In the rows, zero is written as 128.
Each row of numbers belongs to one of the objects below and depends on some of the facts about them. Some rows are named. Which object is each other row?

There are 3 kinds of fact about the objects: Ξ, ε, δ.
badrovek	Ξ	544; bamo	Ξ	9; befal	Ξ	688; bemam	Ξ	148; bemek	Ξ	148; bestas	Ξ	640; bradi	Ξ	148; brafli	Ξ	544; bratru	Ξ	544
brimal	Ξ	640; brudal	Ξ	481; bruflem	Ξ	688; budegror	Ξ	481; bunurin	Ξ	688; bure	Ξ	544; dabros	Ξ	481; dadepar	Ξ	148; dedrim	Ξ	148
desun	Ξ	481; dodron	Ξ	640; draplin	Ξ	544; drikufles	Ξ	688; dritek	Ξ	544; drofe	Ξ	148; drogris	Ξ	481; drudil	Ξ	148; drupor	Ξ	688
dunil	Ξ	148; fasok	Ξ	148; fepa	Ξ	544; fiplor	Ξ	544; fivodak	Ξ	481; flaflu	Ξ	544; flapleban	Ξ	544; flebrul	Ξ	544; fleral	Ξ	544
fletis	Ξ	640; flibrek	Ξ	148; fligros	Ξ	544; fligrus	Ξ	544; flilik	Ξ	148; flipek	Ξ	688; flivem	Ξ	9; flivu	Ξ	481; flivun	Ξ	544
floru	Ξ	9; flove	Ξ	148; flugim	Ξ	688; fluvo	Ξ	544; gakim	Ξ	688; gefon	Ξ	688; gobral	Ξ	544; gralem	Ξ	544; graror	Ξ	148
grasusuk	Ξ	688; grekik	Ξ	148; gridru	Ξ	688; grotadren	Ξ	640; grunek	Ξ	544; gruplumim	Ξ	481; grustu	Ξ	481; gruza	Ξ	148; gubram	Ξ	148
gupekli	Ξ	9; kabrir	Ξ	148; kade	Ξ	688; kagu	Ξ	481; kaner	Ξ	481; kesku	Ξ	148; kladre	Ξ	481; klasa	Ξ	481; klenes	Ξ	9
klepi	Ξ	688; klesok	Ξ	544; kliskol	Ξ	148; klubre	Ξ	640; klufin	Ξ	148; klupu	Ξ	481; kugra	Ξ	640; lakon	Ξ	544; leklos	Ξ	688
leplol	Ξ	640; liflom	Ξ	544; lizar	Ξ	544; losik	Ξ	148; lostor	Ξ	148; mefe	Ξ	148; melan	Ξ	688; mestago	Ξ	481; metinir	Ξ	9
mibu	Ξ	148; modri	Ξ	688; morimu	Ξ	544; mudal	Ξ	544; napok	Ξ	148; nari	Ξ	148; neplo	Ξ	9; nesto	Ξ	148; nobra	Ξ	544
noflu	Ξ	688; nonis	Ξ	688; nuklestis	Ξ	148; pebek	Ξ	544; peskim	Ξ	640; pifles	Ξ	481; pigriplin	Ξ	544; pinul	Ξ	544; pizek	Ξ	544
pleplu	Ξ	640; plize	Ξ	544; plobral	Ξ	481; plurufak	Ξ	148; plutrer	Ξ	481; podror	Ξ	148; popabro	Ξ	148; puzugros	Ξ	481; rafafor	Ξ	544
ragriras	Ξ	688; rakon	Ξ	148; razik	Ξ	544; reflor	Ξ	544; rimabram	Ξ	481; ripliskun	Ξ	640; ritobrol	Ξ	9; rogru	Ξ	148; rogrurur	Ξ	544
roler	Ξ	544; rubrofu	Ξ	544; rubun	Ξ	148; rufu	Ξ	148; ruparo	Ξ	148; ruples	Ξ	544; satriker	Ξ	544; segrodi	Ξ	544; segrodil	Ξ	544
sibratral	Ξ	148; sidim	Ξ	481; skabik	Ξ	688; skenen	Ξ	544; skimir	Ξ	688; skizek	Ξ	9; skudo	Ξ	481; skufo	Ξ	544; skugu	Ξ	148
staklas	Ξ	544; stasel	Ξ	688; stebrun	Ξ	9; stodre	Ξ	9; stofatran	Ξ	481; stoflol	Ξ	688; stomabal	Ξ	481; stuflam	Ξ	544; sudek	Ξ	640
tabal	Ξ	481; taflin	Ξ	9; testi	Ξ	544; testo	Ξ	481; tima	Ξ	9; totire	Ξ	9; trebre	Ξ	544; tregrus	Ξ	481; tribrun	Ξ	544
triflin	Ξ	9; triner	Ξ	148; tritra	Ξ	640; trobrisar	Ξ	688; vadri	Ξ	481; vebomo	Ξ	688; vedar	Ξ	544; vigok	Ξ	544; vofer	Ξ	688
voflek	Ξ	148; vupem	Ξ	688; vustul	Ξ	148; vutrur	Ξ	544; zabuk	Ξ	544; zaflubru	Ξ	148; zaklom	Ξ	148; zarur	Ξ	688; zazove	Ξ	148
zetras	Ξ	544; zunir	Ξ	640; zupagok	Ξ	688; zupler	Ξ	148; badrovek	ε	pebek; bamo	ε	vofer; befal	ε	flilik; bemam	ε	fluvo; bemek	ε	fiplor
bestas	ε	vedar; bradi	ε	fligros; brafli	ε	gralem; brimal	ε	flaflu; brudal	ε	bratru; bruflem	ε	vedar; budegror	ε	plobral; bunurin	ε	mefe; bure	ε	kaner
dabros	ε	liflom; dadepar	ε	bemam; dedrim	ε	drogris; desun	ε	liflom; dodron	ε	vedar; draplin	ε	bruflem; drikufles	ε	fligros; dritek	ε	rubrofu; drofe	ε	klesok
drogris	ε	liflom; drudil	ε	stuflam; drupor	ε	flilik; dunil	ε	fluvo; fasok	ε	drogris; fepa	ε	klesok; fiplor	ε	liflom; fivodak	ε	skugu; flaflu	ε	vedar
flapleban	ε	bradi; flebrul	ε	stuflam; fleral	ε	mefe; fletis	ε	gralem; flibrek	ε	fiplor; fligrus	ε	gubram; flilik	ε	fligros; flipek	ε	kugra; flivem	ε	fligrus
flivu	ε	gubram; flivun	ε	bradi; floru	ε	bure; flove	ε	segrodil; flugim	ε	bradi; gakim	ε	mefe; gefon	ε	bure; gobral	ε	badrovek; gralem	ε	pebek
graror	ε	dritek; grasusuk	ε	kugra; grekik	ε	fiplor; gridru	ε	flilik; grotadren	ε	popabro; grunek	ε	kaner; gruplumim	ε	vofer; grustu	ε	bratru; gruza	ε	pleplu
gupekli	ε	skufo; kabrir	ε	bratru; kade	ε	bradi; kagu	ε	gubram; kesku	ε	fluvo; kladre	ε	zarur; klasa	ε	pebek; klenes	ε	testo; klepi	ε	kugra
klesok	ε	fluvo; kliskol	ε	rubrofu; klubre	ε	gralem; klufin	ε	kagu; klupu	ε	popabro; kugra	ε	kaner; lakon	ε	vigok; leklos	ε	skugu; leplol	ε	plobral
lizar	ε	grunek; losik	ε	mibu; lostor	ε	fiplor; mefe	ε	mibu; melan	ε	popabro; mestago	ε	fiplor; metinir	ε	flilik; modri	ε	fiplor; morimu	ε	vigok
mudal	ε	bemam; napok	ε	fluvo; nari	ε	skugu; neplo	ε	bemam; nesto	ε	zarur; nobra	ε	fligrus; noflu	ε	mefe; nonis	ε	badrovek; nuklestis	ε	fiplor
peskim	ε	bemam; pifles	ε	skugu; pigriplin	ε	fligros; pinul	ε	fligrus; pizek	ε	mefe; pleplu	ε	pebek; plize	ε	skugu; plobral	ε	liflom; plurufak	ε	vigok
plutrer	ε	rufu; podror	ε	fluvo; popabro	ε	kaner; puzugros	ε	sibratral; rafafor	ε	flilik; ragriras	ε	segrodil; rakon	ε	drogris; razik	ε	kugra; reflor	ε	bemam
rimabram	ε	gubram; ripliskun	ε	kaner; ritobrol	ε	bratru; rogru	ε	zarur; rogrurur	ε	pleplu; roler	ε	klesok; rubun	ε	bradi; rufu	ε	tribrun; ruparo	ε	skufo
ruples	ε	klesok; satriker	ε	flilik; segrodi	ε	bratru; segrodil	ε	gubram; sibratral	ε	vedar; sidim	ε	gubram; skabik	ε	fligros; skenen	ε	vigok; skimir	ε	gubram
skizek	ε	bure; skudo	ε	plobral; skugu	ε	fligros; staklas	ε	vutrur; stasel	ε	kaner; stebrun	ε	bure; stodre	ε	mibu; stofatran	ε	mibu; stoflol	ε	bradi
stomabal	ε	stasel; stuflam	ε	rubrofu; sudek	ε	stasel; tabal	ε	gubram; taflin	ε	plobral; testi	ε	fligros; testo	ε	kaner; tima	ε	bure; totire	ε	bure
trebre	ε	pleplu; tregrus	ε	stodre; triflin	ε	stasel; triner	ε	fligrus; tritra	ε	fligrus; trobrisar	ε	vutrur; vadri	ε	fluvo; vebomo	ε	fligrus; vigok	ε	rubrofu
vofer	ε	fluvo; voflek	ε	pebek; vupem	ε	segrodil; vustul	ε	dritek; vutrur	ε	tribrun; zabuk	ε	voflek; zaflubru	ε	flaflu; zaklom	ε	stasel; zarur	ε	mibu
zazove	ε	bure; zetras	ε	bemam; zunir	ε	rufu; zupagok	ε	mefe; zupler	ε	grunek; befal	δ	rogrurur; befal	δ	skizek; bemek	δ	modri; bemek	δ	pifles
bemek	δ	flivun; bestas	δ	neplo; bestas	δ	stodre; brafli	δ	bure; brudal	δ	tribrun; brudal	δ	flivun; bruflem	δ	lakon; bruflem	δ	pinul; budegror	δ	draplin
budegror	δ	flivun; bunurin	δ	brafli; bure	δ	vofer; bure	δ	budegror; dabros	δ	ripliskun; dabros	δ	grotadren; dadepar	δ	segrodil; desun	δ	flivun; dodron	δ	flugim
dodron	δ	flivun; draplin	δ	vofer; drikufles	δ	stebrun; drikufles	δ	befal; drikufles	δ	klupu; drofe	δ	gefon; drogris	δ	flivun; drupor	δ	vofer; drupor	δ	kagu
fasok	δ	vofer; fasok	δ	klenes; fasok	δ	ruples; fasok	δ	flivu; fiplor	δ	drogris; flaflu	δ	flivun; fleral	δ	flivun; flibrek	δ	trobrisar; flibrek	δ	grunek
flipek	δ	gakim; flipek	δ	rogrurur; flugim	δ	rogrurur; fluvo	δ	lakon; fluvo	δ	drogris; gakim	δ	bure; gefon	δ	razik; gralem	δ	vofer; gralem	δ	flivun
gralem	δ	klupu; graror	δ	dodron; graror	δ	plobral; grekik	δ	sidim; grekik	δ	flivun; grotadren	δ	drogris; grunek	δ	flivun; gubram	δ	brudal; kabrir	δ	flugim
kabrir	δ	flivun; kagu	δ	flivun; kaner	δ	rogrurur; kaner	δ	flivun; kesku	δ	rakon; kesku	δ	rimabram; klepi	δ	plobral; klepi	δ	drogris; klepi	δ	stodre
kliskol	δ	drogris; klubre	δ	flivun; liflom	δ	rogrurur; mestago	δ	rafafor; modri	δ	kagu; mudal	δ	flivun; napok	δ	peskim; nari	δ	brafli; nari	δ	peskim
nari	δ	skizek; neplo	δ	kagu; nesto	δ	flivun; nobra	δ	drogris; noflu	δ	budegror; noflu	δ	drogris; nuklestis	δ	zaklom; nuklestis	δ	roler; peskim	δ	drogris
pifles	δ	rogrurur; pigriplin	δ	plutrer; pinul	δ	flugim; plobral	δ	flivun; podror	δ	draplin; podror	δ	vofer; podror	δ	budegror; rafafor	δ	sidim; razik	δ	draplin
reflor	δ	flivun; rimabram	δ	kagu; rimabram	δ	nesto; rimabram	δ	flivun; ripliskun	δ	flivu; ripliskun	δ	flivun; rogru	δ	sidim; rogru	δ	nesto; rogrurur	δ	flivun
rubrofu	δ	segrodil; rubun	δ	brafli; rubun	δ	grekik; ruparo	δ	nobra; ruparo	δ	flivun; ruparo	δ	vebomo; sibratral	δ	lakon; sidim	δ	draplin; skenen	δ	vofer
skenen	δ	totire; skizek	δ	flivun; staklas	δ	flove; stasel	δ	kagu; stasel	δ	flivun; stasel	δ	klupu; stodre	δ	fasok; stofatran	δ	flivun; stoflol	δ	peskim
stoflol	δ	zabuk; stomabal	δ	rogrurur; stomabal	δ	flivun; stomabal	δ	klupu; taflin	δ	fleral; tima	δ	vofer; tima	δ	lakon; tregrus	δ	flivun; tribrun	δ	brafli
tribrun	δ	rogrurur; tribrun	δ	flivun; vadri	δ	flivun; vebomo	δ	fasok; vebomo	δ	fiplor; vofer	δ	flivun; voflek	δ	vupem; vupem	δ	mibu; zabuk	δ	klenes
zabuk	δ	brafli; zaklom	δ	pifles; zazove	δ	klupu

Some rows with their names:
[128 131 131 116 127 125  99 136 133 119 130 132 148 154 126 163 132 116
 141 128 127 122 130 125 130 144 127 133 131 135 145 131 122]: skugu
[124 125 138 135 109 129 105 131 111 135 131 128 116  94 128  92 134 119
 118 135 121 139 124 118 146 133 126 112 131 112 131 118 124]: nobra
[129 126 123 139 131 115 111 123  97 126 127 130 137 129 124 151 121 121
 111 124 128 106 126 134 137 146 134 128 129 121 133 138 141]: zazove
[133 141 117 139 130 127 122 128 124 124 124 130 150 131 125 127 105 107
 110 136 134  95 122 136 130 127 129 122 140 140 131 131 126]: napok
[125 128 121 142 125 119  94 143 112 134 130 126 111 106 124 127 135 136
 122 129 125 108 136 138 131 143 126 116 126 138 130 131 123]: totire
[134 123 142 112 141 120 138 122 116 120 128 128 128 138 122 132 123 142
 130 113 126  91 135 129 119 111 127 137 121 165 104 140 118]: grasusuk
[125 121 128 147 115 140  94 123 134 142 127 123 128 112 124 135 140 120
 121 132 131 133 128 134 144 134 129 120 135 116 143 123 133]: tribrun
[129 117 130 135 139 123 132 108  96 127 120 129 134 134 113 159 113 137
 113 110 129  74 129 130 129 107 124 139 120 142 107 140 132]: flipek
[126 114 121 137 128 129 112 106 127 137 121 120 115 113 116 128 131 137
 113 121 124 160 124 132 133 124 131 136 124 122 127 128 151]: stomabal
[138 133 132 125 131 116 116 135 119 120 132 129 133 141 131 131 126 120
 128 127 128 118 133 132 127 136 133 129 133 140 132 138 125]: zupler
[135 115 140 125 115 137 116 124 158 135 130 123 128 126 134 112 151 120
 142 135 130 180 133 132 133 124 132 125 136 132 151 126 114]: rubrofu
[122 122 114 129 128 131 143 111 151 134 118 125 123 102 129 119 119 137
 119 130 127 135 121 136 117 126 128 128 123 122 125 119 150]: vadri
[136 132 137 123 132 125 140 135 128 121 133 131 141 145 137 134 124 118
 130 130 133 120 129 125 126 136 131 128 131 129 134 134 121]: plurufak
[134 132 132 122 133 122 145 134 126 120 132 132 139 144 134 134 127 117
 126 130 130 124 128 126 125 135 131 128 135 128 133 133 125]: zaflubru
[131 155 103 106 152 122 191 121 147 116 132 129 131 167 123 118 108 140
 122 128 130 139 121 117 118 123 134 152 117 119 108 129 141]: brimal
[131 132 125 112 130 134 139 119 170 128 123 123 121 121 138 104 128 140
 139 135 129 142 128 129 106 122 131 133 132 143 116 121 128]: gruplumim
[129 118 134 134 134 126 172 115 102 125 120 132 140 131 108 138 110 136
 112 117 130  93 125 132 138  98 116 132 112 144 122 134 124]: noflu
[130 112 132 149 111 136 122 120 134 141 123 125 129 105 124 131 142 117
 124 133 129 159 126 139 148 129 128 117 122 109 158 124 132]: gralem

Name these rows:
No name comes twice in this set of rows, the named rows included.
[131 123 135 111 125 131 138 117 145 128 131 125 119 119 128  94 137 141
 132 129 124 139 129 113 122 120 130 136 131 119 106 120 121] -> tabal
[142 131 131 118 132 122 152 121 145 114 124 132 150 134 143 127 114 117
 127 135 133 116 125 138 114 128 134 129 139 139 138 133 126] -> dadepar
[138 137 142 114 129 118 141 136 112 119 136 133 136 129 140 120 124 125
 127 130 128  91 130 113 127 138 131 127 137 117 118 131 118] -> flove
[120 124 118 133 126 135 123 118 134 137 126 124 122 121 123 130 128 135
 123 127 127 134 124 125 128 125 127 130 125 113 117 120 144] -> brudal
[127 116 140 130 135 122 146 110  94 122 120 130 127 128 103 127 111 131
 111 111 122 114 125 132 139  99 121 132 108 162 118 141 131] -> klepi
[131 122 129 135 137 132 146 115 106 129 123 130 147 140 111 153 110 136
 113 118 135  62 129 130 137 100 118 135 121 145 109 133 122] -> bunurin
[126 124 126 133 124 127 135 128 137 128 123 131 128  97 142 126 120 130
 127 133 125 115 124 141 117 135 128 112 127 145 136 125 135] -> neplo
[140 120 152 118 112 130 120 127 134 134 136 126 122 103 135  96 149 126
 132 133 125 139 131 114 137 135 133 122 138 110 127 121 112] -> fligrus
[118 129 133 134 119 134 122 138 122 136 133 129 122 112 122 121 131 118
 130 131 126 112 128 131 135 127 121 111 115 142 144 130 122] -> stodre
[126 131 122 139 131 119 154 135 104 126 133 135 134 120 133 156 120 126
 118 128 132  86 126 131 128 146 128 120 120 109 140 131 139] -> nesto
[141 130 112 149 129 116 171 125 121 119 116 132 150 117 125 135 111 120
 106 135 134 106 124 148 137 130 126 123 130 119 147 130 136] -> podror
[133 127 127 140 127 123 147 124  98 123 124 133 145 130 119 137 113 110
 105 127 126 133 119 133 144 125 127 123 125 120 144 133 139] -> ruparo
[129 126 123 117 129 132 106 123 154 134 133 118 111 129 120 102 145 136
 134 128 126 158 133 128 124 123 131 134 124 144 121 130 124] -> testo

Now the same objects, written a new way:
Some rows with their names:
[140 129 116 137 116 140 120 120 129 143 135 117 124 163 143 124 148 156
  97 126 141 138 160 120 120 120 137 148 118  98 121]: ripliskun
[127 136 123 135 138 140 140 149 127 131 131 112 126 127 119 155 105 121
 125 106 118 126 110 139 124 127 116 122 136 146 126]: dunil
[158 149 124 145 125 144 125 110 122 125 132 132 127 158 129 142 151 148
 111  92 126 145 120 138 108 133 133 142 145 120 117]: nesto
[123 115 135 144 130  95 127 101 137 127 127 135 141 114 132 114 154 110
 131 141 150 139  94 120 130 130 141 101 160 116 130]: drupor
[144 123 156 123 129 108 123 108 141 128 115 138 149  86 142 119 158 117
 122 122 187 130  62 108 128 172 161  98 134 135 137]: modri
[113 134 125 112 138 114 125 105 125 147 130 126 121 145 126 148 129 134
 141 124 105 118 127 123 133 126 127 142 123 157 130]: fligrus
[119 135 115 113 142 130 124 111 134 145 136 106 122 146 133 143 129 133
 124 130 134 109 131 133 131  67 120 157 113 126 133]: tritra
[114 127 132 117 128 123 126 141 131 146 131 130 124 143 126 137 120 131
 133 123 117 128 140 118 135 155 115 122 123 161 127]: stuflam
[125 124 124 123 135 128 129 131 136 134 131 117 124 128 130 138 119 127
 133 125 141 121 106 126 130 127 119 127 125 135 129]: flebrul
[137 120 133 125 118 100 121 127 141 119 114 138 134  92 132 118 145 110
 133 142 178 118  95 114 133 187 134 109 129 118 137]: taflin
[121 139 129 119 139 128 132 151 122 139 130 126 128 136 116 147 113 139
 135 102 101 136 151 134 128 134 115 125 132 171 123]: mefe
[114 127 132 117 128 122 126 141 130 147 131 130 124 141 126 136 120 131
 133 123 116 128 141 118 135 154 116 122 123 162 127]: badrovek
[114 126 132 118 128 122 126 142 130 146 131 130 124 142 126 136 119 131
 132 124 116 129 140 117 135 157 113 122 123 161 127]: vutrur
[127 126 127 129 133 123 132 115 132 132 128 122 128 125 130 123 137 132
 123 129 143 126 119 115 128 110 127 129 130 133 130]: staklas
[126 115 119 125 133 125 128 138 131 134 131 109 125 122 133 137 112 141
 130 129 137 129 115 123 130 141 131 124 121 125 125]: lizar
[121 121 128 122 135 129 128 128 141 125 137 115 125 138 134 122 114 128
 139 131 139 131 106 133 129 103 102 116 137 137 127]: plize
[113 127 132 117 128 122 126 140 130 146 131 130 123 143 127 138 120 131
 133 123 115 128 141 118 135 155 114 122 122 162 127]: dritek
[124 115 129 122 127 107 124 121 141 113 127 123 128 124 134 122 113 110
 151 140 143 127  80 137 131 160 115 101 147 126 131]: kade

Which object is each row?
No name comes twice in this set of rows, the named rows included.
[136 116 109 139 135 133 133 131 131 133 116 114 117 159 136  80 130 180
  96 165 134 124 171 135 119  99 136 127 112 142 144] -> grotadren
[130 107 117 138 123  93 129 117 126 122 118 122 134  98 129 121 134 128
 130 145 144 132 113 111 131 178 158 113 137 106 127] -> gefon
[129 115 136 129 125 102 130 100 137 110 121 129 135 123 138  97 135 118
 138 148 145 133  89 126 127 137 127 102 152 131 135] -> stoflol
[109 118 142 115 121 160 121 159 109 129 132 145 130 124 130 123  98 127
 134 147  74 132 187 144 141 116 154 137  94 104 125] -> testo
[123 139 133 126 136 123 136 136 119 138 127 132 134 133 117 129 133 145
 124 106 103 144 169 122 126 121 123 125 139 172 123] -> voflek
[125 146 126 122 142 117 134 109 115 137 127 129 131 138 117 137 139 148
 130 107  94 137 162 126 124  99 133 141 139 167 125] -> gubram
[137 118 115 146 131  99 130 113 132 117 108 135 122 121 124 105 141 130
 129 158 142 115 102 131 123 167 140 109 138 133 144] -> noflu
[135 147 160 127 112 168 112  80 106 134 133 171 136 167 145 127 161 126
 114 125  77 136 144 143 122  97 184 163 112  92 128] -> kagu
[153 117 117 141  95 108 114  97 125 115 120 135 126 141 146 124 148 130
 121 137 146 136 100 118 120 235 160 125 137  76 123] -> skizek
[129 135 119 120 135 114 133  82 126 124 127 118 127 125 128 123 145 134
 132 131 134 119 123 112 126  78 129 154 129 129 130] -> pinul

Now the same objects, written a new way:
Some rows with their names:
[102  77 116 149 113 113 147  41 100  41 146 126 122]: bemek
[ 80  86 131 153 167 107 191 116 175  96 126 125  94]: fiplor
[104  74 111 148 113 116 143  43 100  36 149 122 128]: grekik
[147 110 129 120 104 126 127 100 124 124 129 131 115]: mudal
[120 150 139 138 132 113 163 160 161 140 138 158 112]: pebek
[135 136 129 128 161 135  77 159 153 144 132 127 152]: ragriras
[208 180 161  97 121 159 118 213 117 212  89 135 154]: klenes
[ 93 112 110 129 126 130  98 109 136 106 154 127 126]: zaflubru
[ 76 108 120 166 129  98 136 127 151 102 165 132 142]: rufu
[121 148 140 137 127 113 163 159 158 144 137 160 110]: vutrur
[114 161 148 139 160 110 141 172 178 156 138 148 121]: fligrus
[153 117 100 132 104 141 116 103  77 123 123 115 132]: drupor
[126 128 125 121 123 139 103 140 132 136 139 129 130]: puzugros
[107 146 146 106 129 122 172  92  71  71  88 132 126]: flugim
[105 103 113 142 105 106 133  52  83 112 153 119 105]: nari
[134  94 129 140 111 118 111  99 109 112 142 107 152]: vadri
[139 149 121 100 106 139 148 100  96 138 116 141  79]: rafafor
[139 152 130 100 125 144 123 142 146 146 126 152  93]: gobral

Which object is each row?
No name comes twice in this set of rows, the named rows included.
[130  99 133 139 120 119 141  83 105  70 137 125 145] -> desun
[104  99 109 118 129 156 134 100  97  38 111 101 145] -> budegror
[ 99 139  89  82 134 186 125 135 103  80  76 102 102] -> draplin
[146 119 151 175 127  73 174 115 118 121 132 147 166] -> stasel
[134 116 130 145 167 122  91 127 134 139 122 107 147] -> vebomo
[ 95 146 149 102 119 122 178  85  64  79  95 124 113] -> pifles
[113 141 157 107 131 111 166  93  92  91  99 134 137] -> stomabal
[ 87 123 119 128 159 124  73 122 153 122 156 115 133] -> triner
[125 150 161 135 136  82 199 121 137 110 123 162 133] -> grunek
[122 132 152 154 136  85 188 119 143 102 137 149 135] -> flaflu
[ 99 125 110 113 153 156  96 131 107 105 105  84 140] -> sidim

